Rows and roughly how far along a hidden order each lies, from 0 to 10:
In the rows, zero is written as 100.
[103  95  88  84  98 106 126 109  91 100 101  95  92  38 112  76  80  99
 107 109 115  92 106 107  98  98 102 104 149  98  75  99  81  97 101  92
 106 111  99  97 103  92 139 115 100  79  38 104 110 100  93 107  97 114
  70  95 103 115  91 114  83  58 103 131 112  99 112 107 101 102 104 106
  88 100 105 100 117  94 100  91  89 117  94  90  94  93  56 103 100 112
 113  98  95 105  82  39  95 106 108  94  89  35 130  93  76 121 136 102
  76 135 112 111 103  94  96 119 106  95 101  92 106 100 110 100 107  99
 111 104  93 110  96 107 109 102 106  98 103 101 105 111  94  99  97 106
 114  99  98 110  89  87  87 106 114  96]
4
[102  99 147  39  92  92  97  28 119 110  88  93  94  63 106  99  55  95
 105  78 117  99 102  98 128  84  91 103 127 109  82  71  58  89  92  97
 100  96  81 104 110 151 173  81  82 118   0 106 102  83 111 113 112  69
 103  35  98 106  74  91 120  81 105 113  75  76 113 118 110  60 132 105
  50  96 117 108 110  82 120  74 102 114  87  95  99  85  86  95 125 104
 142  94  99  89  92  99  95  68 109  61  93 114 111  96  81 123  82  98
 122 143  56 110 103 105  96  83  87  72  89  98  98  53  89  89 145  94
  99  79  85 118 107  84 130  87 102  92  90  89 103 115 112  97  96 117
 129  97 100  92  90 118  99 115  56  87]
2
[106  40  27 167 111  90  86 153 133 113 107 125  88  54 107  69 129 100
  72  80  91  98  98 116  91 129 101 106  47  97  85 135 126 131 114  90
  79  90 117  72  79  44  54  89 115 101  63  92 114 137  97  92  92 117
  93 131  95  85 110 157 120 123  96 110  88 121  83  72  90 119  67  79
  65 102  97  83 111 108  96 106  96 114 121  80 102 100  50 139 105 104
  41 105  95 119 106 102  77 111  66 170  95  77 181 100 112 144 109 105
  66  71 154 115  77  96 101  97  87 110  88 101 100  96 103 131  53 109
  94  79 114 118  69  65  94 101 114 115 109 117 122  97 115 112 108  98
  53 117  97 118 124 112 110  64  45 120]
2
[ 96  97 117  93  99  99 115  83  82  91 100  91  82 100 116  73  81  96
 121  77 113  87 100 102 105 109 101  98 109  92  79  90  90 112  98  95
  99  85  76 103 115  96 116  97 109  87   0  90 123 103  99 114  92  66
  72  64  95 102  90 130 115 130  99 125  85  83  84 116 106  90 145 110
  75 104 114  95 107  84 102  97  91 119 104 106  79  82  41 111 102 119
 114  97  96  70  93  76  98  90 103 116 101  63  96  88  88  91 115 107
  60  88 137 119  82  97 111 105 115  78 126 105  99 111 116  97  80  94
  97 121  93 121  90 112 133 116 109  97  93  97 100 102  77  98  94 103
 112 106  98 119  82 104  96 101 100  94]
5
[ 98  80 104 130 105 102 123 115  81 100 100  86  94  73 114  89  77 105
 104  91 109  94 104 106  69  97 102 109 117 101  96  97  89 103  95  95
 100 107  80 134  88  56 143 129 111  78  46  99 111 104  89 112  99 105
  67 104 107 107  97 105 102  99 104 115  84  98 106 116 106 107 102  93
  48  99 108  90 117  95  94  85  88 109 109 101 103  90  76 118 104 110
  97 101  97 110  84  58  99  96 120 113  91  89 142 101  83 111 112  98
  52 108 145 110  73  92  94 116  97 109 113  86 100  84 105 117 111 106
  97 100 100 108 108  71 104 103 107 100 102  94 120 104  97 101  95 103
  89 100  98 104  96  78  98  91 117  98]
0
[ 93 131 136 126 103 102  73  61  93  93  99  60  83 124 129 103  84  97
 122 118 110 102 103  99  86  87  99  98  84  80 100 103  99  88  93 106
 120 184  41 139 111  41  81  63 105  73  76  77  91 100  86  98  85 139
  96 149  92 109 101 107 127 103 106 113  97 113  92  98 120 117 116 107
  72 101 106 112 106  84 100 113  90 114 127 102  70 102  77 133  83 115
 110  93 102  89 119  52 110 127  87  67  98   0  69  92 128  85  93  93
  49  31 155  77 109  99 114 101 121  72 123 105  84 145  99 102  84 102
  95 107  97 110  86 117  68 132  86  99  81 134 105  93  69 100  98  93
 103 104  98 124  45  75  92  93 109  88]
10
[104  61  93  88  99  99 106  56 102 100  90 123  77  50 142  81  62  99
 108  61 113  94 103 109  96 107  86  98 101 101  76 101  71  96 105  95
  87 103 110  76 109  97 123 113 131  88  21  88 128  97  94 109  88  48
  55 122 104  97 100 138  94  87 101  86  91  72 104 106 101  90 120  94
 115 103 108  94 115  89  99  83  86 117 109  79 112  81  18 165  97 128
  95  95  93 103  77  63  88 103 102  96  93 125 133  89  89 132 133 120
  66  64  61 112  90  96 101  97  97  85 110 103  98  82 118 120 104  95
  99 113 103 111  89  81 114 110 107 120 103 112  94 115  83 102  94 107
 101 100  98 103 101 114  97  92  90  90]
3
[111 125 127  67  94 110 123  67  94  97  88  99 106  96 103  90  41  93
  99 102 121 109 103  95 103  78  91  83  94  94  81  71  77  97  91  97
 103 101  83 107 117 186 153 128  88 111  34 114  83  90 104 108 112  19
  96  60 100 107 108  71  65  30 107 131  95 105 118 121 126  68 124 110
  77  99 105 116 110  81 109  79  98 103  95 106  92  83 102 113  98  83
 139  99 103  96  98  60 112  86  97  40  87  82  42  98 119 118 105  96
 145 135  30 110 109 101 100 104 110  75  79  80 102 101 114  80 158  81
 111  73  88  94 101 100  87 114  93  89  89  79  75 101  92  96  98 104
 120  91 106  92 130  74  93 129  97  99]
3
[106  87  82 134 105  89 106 109 104 125  95 102 101  26 112 133 105  96
  95  88 110 106 103  99 116 111  87  83 114 110 102 124 100  91 106 100
  90 122  94 105  88  89 106  98  82 109  67 108  81  81  92 103  99 131
 111 186 105 103  84 123  73  54 105  95  99 113 112  95  99 110  79  93
  97  98 108  97  95  99 102  86  89 104 111  61 117 100  82 134 103 112
  93  97  92 122 104  87  97 111  78  98  79  68 145 104 103 137  82 105
 112  81  30  99 113  93  99 103  88 118  82  83  99  75  69 105 129 117
  99  73  99 111  92  89  86 103  96 106 102 126  89 105 111 104 100 104
  95  93  99  71  96  84 102  83  64 103]
0
[ 95  82 109  89  98  92  88  34 125 102 113  96  85  84 120  60  92 101
 115  81 105  84  98 108 124 106 118 121  49  95  87 116  88  93  91 100
  97 139  61  58 117 104 151  51 111 104  28  80 123 124 108 104  93  78
 118  50  92  90  90 118 200 127  97  63  67  83  73  85 103  56 134 111
  87 102 113 118 125  80 115 107  99 125 100 119  92  98 104 136 120 103
 113 101 103  86 107 121  84  82  87 103 106  92 109  88  99 106  91 100
  86 107 116 105  81 105 110  65  87  74 114 128  97 104 145 106  53  96
  91  98 102 124  91  76 114  91 104 102  88 116 118 109 105  99 103 112
 102 121  95 134  88 126  97 102  64  87]
5
